Rows, each with roughly how far along a hidden order it lies (0 to 30):
In the rows, 128 means zero.
[119 183 154 134 159  72 130 145  62 131 136 127 131 104 115 127 111 126
 125 162 128  45 126 130 152 121 161 124 133 137 145  95 130 118  72 131
 134 109 132 113 139 120 145 122 127 136 153 145 105 113 130 111 157 122
 121 111 154 132 110 130 121 163 117  55 177 109] -> 7
[137  95 147 139  92 158 122  99 193 146 114 123 117 166 149 131 233 149
 123 153 121 184 112 125 119 135 110 119 148 105 119 163 127 138 167 184
 134 144 162 134 116 129 136 127 125 111 158 102 152 144 115 138 113  82
 134 224  92 123 139 132 165 101 125 205  99 140] -> 24
[ 90 192 150 134 186  42 129 165  29 128 123 132 138  69 122 135  58 134
 125 158 138   1 134 131 159 124 183 124 144 142 180  65 132 114  35 114
 136 108 155 115 145 118 137 117 141 143 151 156  78  99 142 106 166 165
 112  87 180 139  92 135  87 179 117   4 208  88] -> 0
[132 194 130 119 145 102 145 137  87 124 136 128 130 106 116 122  93 106
 127 140 132  87 127 130 129 119 135 120 133 146 102 101 129 122  96 100
 129 126 125 122 137 130 128 125 147 145 131 121 110 118 137 126 133 145
 137 101 131 107 107 126 125 143 130  86 149 109] -> 5
[138 127 135 132  97 149 134 106 194 148 122 123 119 152 145 129 197 130
 123 141 126 170 113 127 113 131 106 112 151 116 103 149 127 135 165 152
 132 151 157 137 126 132 127 127 140 115 148  94 147 137 125 135 108 100
 140 188  85 113 127 132 161 112 130 193 100 140] -> 18
[ 91 203 142 153 192  59 127 149  17 174 145 128 136  60 114 134 111 132
 118 165 136   1 122 132 161 129 194 116 147 127 172  76 133 120  40 124
 142 111 162 117 153 116 148 115 132 134 182 147 103  96 149  99 174 131
 111  97 172 135  80 145 121 182 113  41 224  81] -> 3
[152 136 114 116  87 171 144 105 194 135 121 125 120 147 141 129 150 116
 127 116 129 227 122 127  96 129  88 111 144 126  77 151 126 137 175 123
 125 156 134 146 127 139 110 131 150 126 118  81 150 142 127 151  89 125
 149 175  71  97 127 125 151  95 137 208  63 141] -> 15
[162  77 124 137  70 196 122  69 230 150 138 119 113 191 129 120 255 134
 123 146 115 255 107 125 107 135  77 126 126  99  89 197 125 144 206 178
 132 152 128 136 112 135 135 134 116 109 141  93 187 160 111 148 106  58
 144 201  80 119 165 131 184  88 128 255  67 163] -> 30
[141 203 136 124 147  90 141 137  73 125 140 127 129 110 112 122  86 111
 126 143 130  64 126 130 130 119 141 121 133 144 114 106 128 123  93 107
 130 125 124 119 140 126 133 124 142 143 140 128 109 115 135 124 138 137
 132 103 139 112 110 127 132 150 127  84 156 112] -> 6
[130 201 135 129 154  89 140 130  79 141 149 124 128 101 107 121 112 109
 123 160 127  53 118 131 141 121 142 117 137 140 114 112 130 121  84 106
 133 126 119 117 142 125 143 123 135 139 149 123 116 117 135 118 145 123
 130 107 137 112 103 131 137 157 122  93 161 116] -> 8
[107 175 150 131 169  55 130 155  45 123 128 130 134  91 117 129  84 129
 126 157 132   3 130 131 158 122 169 127 137 142 169  80 131 115  58 119
 134 111 133 113 138 120 142 120 132 138 150 153  90 107 134 110 159 143
 117  96 170 135 103 131 108 169 119  36 184 108] -> 4
[134 141 129 116 105 139 140 129 154 112 110 129 125 128 149 130 124 123
 128 116 134 179 130 127 113 128 107 118 146 133 114 123 127 128 152 127
 126 135 151 140 127 134 111 128 152 131 126 106 117 130 126 140 104 143
 142 151 100 110 123 123 134 113 135 142  97 126] -> 9
[125 109 159 131 105 119 125 121 149 123 108 127 123 154 136 130 171 146
 127 157 125 124 124 126 131 130 126 119 144 118 129 133 128 127 137 171
 133 132 158 127 115 125 135 125 125 121 151 120 127 137 112 129 121 103
 127 185 116 125 143 126 135 122 126 142 112 136] -> 17
[157 117 116 118  81 177 141 101 189 136 124 125 119 157 138 128 169 119
 127 113 127 243 119 126  93 129  84 116 139 120  74 162 126 138 191 129
 123 157 135 146 122 140 114 130 144 123 121  87 157 140 121 149  92 117
 145 174  72  98 140 125 160  82 136 218  61 142] -> 18
[108 155 169 147 153  76 122 134  71 151 142 125 128 118 113 125 159 137
 122 182 123  20 120 130 160 124 179 120 134 124 146 110 131 119  72 160
 140 114 137 111 133 114 157 119 111 127 170 146 115 120 122 104 163  91
 112 135 149 137 120 133 134 167 115  76 179 114] -> 13

[141 183 108 119 136 115 102  26 160 135 106 128 135 153 167 127 118  95
 104 128 129 133 149 145 109 170 156  74 148 110 121 146 135 139 127 135
 130 133 129 164 149 147 146 124 112 125 112 170 126 120 117 148 139 198
 118 140 121 169 203  35 158 145 126 163  78 101  73 158 141  86 142 174
 153 139  85 189 213 140  82 120 110 150 161 155  95 127 248 112 217 149
 106 127  96 149  73  99 109] -> 7
[104  87 105 123  75 168 122 163 106  96 149 120 135 112 126 124 120 142
 131 135 131 148 146 137 137 118 133 166 143 148 111  86 136 127 128 132
 114 112 105 133  33 135  83 126 143 126 118  98 147 118 122  42 116  94
 108 224 131  98  84 217 100 112 124 129 213 161 165 145 125 132 123  59
 130 152 161  84  91 133 150 126 152  85 115 131 138  85  36 146  14 119
 101 126 158 151 174 163 142] -> 0
[126  95 104 114  72 157 115 135 113 109 108 117 166 129 145 129 145 144
 121 146 136 150 129 161 116 121 147 150 138 127 112 104 118 173 123 120
 112 131 139 155  59 134 116 130 129 136 107  89 127 123 126  58 107 134
 123 170 141 113 107 190  90 129 110 138 164 145 158 144 138 120 129  76
 158 157 137 108  89 128 131 101 150  73 131  63 161  79  62 131  63 139
  94 107 116 108 149 142 140] -> 0
[112  98 127 135 111 149 129 197  83 108 150 129 103 103 108 114 130 140
 135 123 125 121 143 124 153 100 117 174 109 145 135 128 138 107 134 134
 125 119 111  96  85 138  99 128 148 129 136 100 138 129 127  81 116  90
 132 165 142 102 127 208 118 111 128  91 181 147 156 117 125 156 116  87
 121 130 160  91  78 137 176 120 153 121 108 172 154 113  40 145  53 110
 142 135 162 115 183 170 145] -> 14
[111  68 109 119  74 158 125 171  93 109 147 118 161 121 134 130 126 155
 134 140 134 147 136 145 130 104 138 153 141 136 114  84 128 160 128 124
 115 124 115 138  26 138  93 125 141 128 115  94 136 116 124  39 117  96
 122 213 129 106  79 213  93 119 113 106 199 151 188 137 125 132 127  68
 133 152 152  90  86 135 128 103 153  71 123 120 151  89  41 140  17 129
 100 105 144 150 167 160 145] -> 1
[129  54 146 138 149 122 150 221  95 145 157 135 110 110  78 143 128 146
 143 116 113  86 140 119 165  92 114 146  83 146 150 137 130 109 134 107
 139 132 141  64 139 130 109 123 155 134 152 102 149 134 118 106 139  79
 155  82 162 112 109 178 120 119 125  14 110 124 143  94 118 172 125 109
 106 124 168 111 117 123 187  99 154 125 126 179 161 165  58 144 117 112
 153 162 155 133 166 152 150] -> 29
[134  64 142 133 143 134 130 179  93 130 152 137 123 117  95 138 130 128
 143 124 110  98 143 122 143  99 118 148  98 144 138 119 128 150 124 127
 133 144 132  83 118 131 105 121 149 135 144 107 148 128 127 103 139  81
 154 103 156  96 128 180 125 119 122  33 122 126 117 119 122 151 121 119
 123 122 151 108 104 134 181  88 148 113 137 173 143 153 119 144 117 121
 136 141 155 163 158 151 148] -> 19
[114  87 124 126  95 155 125 186 102 112 159 122 136 107 118 115 121 129
 135 133 127 131 138 132 130 107 130 164 132 139 124  94 131 144 127 122
 116 123 118 123  48 133 100 125 149 136 131 104 144 120 126  78 120  84
 124 186 138 101  95 186 106 128 118  97 185 155 181 152 112 142 119  91
 130 141 144  90 115 127 149 113 163  98 110 105 142 103   6 148  29 118
 116 116 155 147 180 164 140] -> 8
[130 179 119 127 158 112 123  40 154 145  98 123 122 155 171 131 116 113
  97 118 126 112 148 145 130 167 160  56 133 118 134 158 137 116 132 119
 136 119 133 153 146 166 157 130 117 125 121 174 131 129 103 169 128 174
 141  66 109 198 190  29 147 142 125 152  71  95  54 132 139  92 142 161
 140 136  77 182 211 132 115 133 112 162 153 154 113 149 227 104 237 144
 115 125  89 111  73 109 104] -> 21
[137 144 144 129 184  89 141  80 154 164 103 124 139 157 161 142 118 125
 107 119 122  99 135 135 127 148 144  56 123 113 149 164 122 139 132 103
 142 132 154 138 168 145 169 131 124 132 141 162 132 129 110 207 131 159
 160  12 108 181 183  34 141 150 122 108  37  87  52 106 126  98 141 169
 130 122  81 187 190 117 110 124 103 176 147 113 121 167 221 103 255 140
 132 110  83 113  76  93 107] -> 30
[135  72 144 131 162 133 133 171 103 135 164 139 127 135  85 160 133 132
 138 115 110  90 131 113 149 114 111 121  98 152 138 120 128 155 121 108
 141 154 150  75 125 138 102 117 151 134 147 121 143 132 117 119 148  91
 164 107 144  90 130 164 139 123 118  28  92 131 101 121 126 154 121 135
 127 127 138 113 130 130 152  95 144 123 146 180 138 174 148 135 162 122
 138 149 145 180 191 137 142] -> 23
[129 109 114 127 122 151 118 108 106 121 151 131 131 134 126 145 129 130
 114 116 116 115 153 139 139 127 140 100 121 152 126 126 135 161 123 116
 128 132 136 116  94 166 106 120 139 127 122 139 149 125 106  75 131 122
 141 144 142 124 150 148 140 126 119  66 120 124  98 141 133 113 126 109
 136 142 117 145 164 143 112  83 137 121 148 204 139 136 153 132 166 139
 105 140 156 183 117 140 137] -> 14

New part:
[154 136 135 137 177 131 136 124 130 130 135 131 127 102 116 123 123 140
 124 128 134 131 106 131 132 135 126 127 128 119 126 134 140 116 131 128
 127 132 139 126 131 130 131 125 129 132 131 129 126 127 143 125 118 127
 122 125 127 132 139 130 123 131 136 131 126 123 129 127 127 124 131 129
 127 131 133 130 125 135 126 122 181 124 134 124 126 124 124 127 129 150
 132 127 127 130 127 126 129 117] -> 18
[113 130 132 139   1 134 133 127 130 121 132 119 121 166 121 122 124 116
 127 124 119 131 134 133 115 133 132 124 127 147 126 134 122 125 129 127
 129 123 129 132 130 132 130 127 128 134 125 130 127 117 136 118 127 129
 131 126 126 131 141 127 130 131 124 131 125 125 123 128 120 132 126 128
 126 124 127 129 122 128 127 125 112 128 125 127 124 128 125 129 128 129
 137 129 129 124 122 128 129 128] -> 11
[172 141 135 139 182 129 138 123 129 130 137 140 130  72 113 119 122 159
 121 130 139 130  88 131 134 134 124 130 130  87 126 133 156 115 131 129
 126 136 139 121 130 130 130 127 129 134 130 129 125 137 146 122 108 126
 116 124 128 131 139 131 119 131 142 133 127 122 132 126 130 122 136 129
 127 139 141 130 126 136 125 120 202 121 141 123 133 120 125 127 122 160
 131 126 128 133 136 127 129 108] -> 22
[ 53 126 130 129   1 136 127 130 131 100 123 107 112 241 149 109 128  79
 131 120  77 132 176 134 100 130 135 118 126 189 124 133  96 134 125 126
 130 113 124 137 130 134 135 128 126 129 104 131 127  85 132  88 150 131
 146 128 126 134 150 124 143 129 124 133 124 118 115 133 116 138 127 127
 124 110 126 128 119 116 130 133  31 134 108 130 130 113 127 131 132 111
 145 132 131 105  89 127 128 116] -> 1
[102 135 136 144  52 139 136 126 131 116 133 115 119 180 128 116 121 103
 125 120  98 135 132 143 116 136 132 121 126 162 122 139 112 126 129 125
 129 121 135 134 133 136 136 125 127 138 112 130 126 102 150 109 143 129
 133 124 124 135 154 127 133 132 128 132 123 120 121 129 117 135 130 129
 124 117 127 130 120 126 128 124  73 128 125 130 121 127 123 128 133 136
 149 129 130 121 109 126 130 122] -> 8
[ 48 128 132 134   1 137 130 129 132  97 126 103 109 231 153 103 124  73
 130 119  66 134 180 138  96 133 137 117 124 215 122 138 106 134 124 126
 131 111 126 141 131 138 140 128 126 131 108 133 124  80 135  85 162 131
 147 126 125 138 159 123 147 131 123 134 122 115 112 132 113 140 130 128
 122 111 134 129 116 116 130 132  20 136 109 129 131 109 123 130 137 110
 151 131 133  98  84 126 129 109] -> 0
[119 130 128 128 114 128 129 127 128 127 129 105 126 117 128 126 126 129
 127 128 129 129 122 130 139 131 129 127 128 128 127 129 121 127 128 128
 128 129 133 127 129 129 127 127 128 129 128 128 128 127 134 126 123 127
 125 127 128 130 137 128 126 129 131 129 127 127 128 128 128 128 129 128
 127 127 128 129 127 129 128 126 126 127 132 127 128 126 127 129 128 129
 130 128 128 127 124 128 128 128] -> 15
[210 145 135 134 240 121 139 120 129 124 137 153 131   1 107 114 119 188
 118 136 148 129  84 126 150 136 114 139 135  24 127 131 193 102 131 133
 124 145 158 112 130 128 133 126 131 127 130 131 119 156 159 100  92 125
 108 125 129 134 135 134 111 128 157 142 126 118 136 125 137 109 148 130
 128 167 181 132 129 141 122 124 255 114 143 121 144  90 124 125 105 180
 129 123 128 134 148 124 129  77] -> 30
[188 141 134 133 251 126 140 121 129 130 135 148 133  35 113 117 121 175
 120 133 144 129  93 129 140 134 119 135 132  43 127 131 175 111 132 131
 125 141 150 117 130 128 130 127 130 130 135 130 122 145 151 109  88 126
 113 125 128 132 136 133 112 128 147 141 126 119 135 126 134 116 142 130
 128 153 163 131 129 137 124 123 246 117 141 122 134 107 124 125 116 178
 128 125 127 136 146 125 129  94] -> 27
[ 71 128 132 137   1 136 128 130 131 106 126 108 113 229 146 112 124  82
 129 120  84 132 166 135 103 131 135 120 126 196 123 136 103 131 126 125
 131 114 123 138 130 136 137 126 126 131 108 131 127  94 136  95 152 132
 142 127 125 135 152 125 146 131 120 134 124 117 114 132 117 138 127 128
 123 113 129 129 117 119 130 130  30 133 116 128 126 117 124 130 135 121
 148 131 131 106  91 127 129 117] -> 3
[186 145 137 139 226 126 143 120 129 129 139 146 134  42 111 118 119 179
 120 131 138 132  84 132 138 138 120 133 132  64 125 134 166 108 133 131
 126 138 154 119 131 132 129 125 130 134 136 131 122 140 157 113  96 124
 113 123 127 134 145 133 115 131 151 139 125 119 133 125 132 117 140 130
 128 151 160 131 124 138 123 120 255 117 144 121 134 112 123 125 121 157
 134 125 128 134 141 125 130  95] -> 26
[137 132 133 138 148 133 133 126 130 125 133 128 127 133 123 119 124 127
 126 126 124 131 118 134 126 134 129 127 128 131 125 134 130 124 130 127
 128 130 134 128 130 133 131 128 128 134 127 129 127 117 139 125 125 128
 125 126 127 131 140 128 131 130 132 129 126 126 126 129 126 127 132 129
 126 128 129 129 123 133 127 124 118 129 130 126 124 127 125 128 127 138
 136 128 128 130 125 128 129 128] -> 15
[187 141 136 134 213 128 140 121 129 129 138 142 130  49 105 120 120 169
 120 132 142 131  93 130 141 137 122 132 131  67 125 134 164 111 133 131
 126 139 150 119 131 129 131 127 130 133 141 130 123 138 153 114  97 125
 115 124 127 132 139 132 118 131 149 137 126 121 133 125 133 118 139 130
 128 150 150 131 124 137 123 122 225 118 147 121 132 111 123 125 115 165
 134 125 128 136 138 126 129 105] -> 25
[122 131 135 142  95 135 134 126 130 116 132 119 125 157 123 113 122 111
 127 123 110 133 126 137 120 134 132 125 127 150 124 135 128 126 130 126
 128 125 132 133 131 133 132 126 128 136 120 130 125 110 145 115 140 127
 131 124 126 133 149 128 130 132 126 130 125 124 124 128 121 133 129 129
 125 127 122 129 122 128 127 121 110 128 126 124 123 123 124 128 132 134
 138 129 129 120 117 126 129 127] -> 11
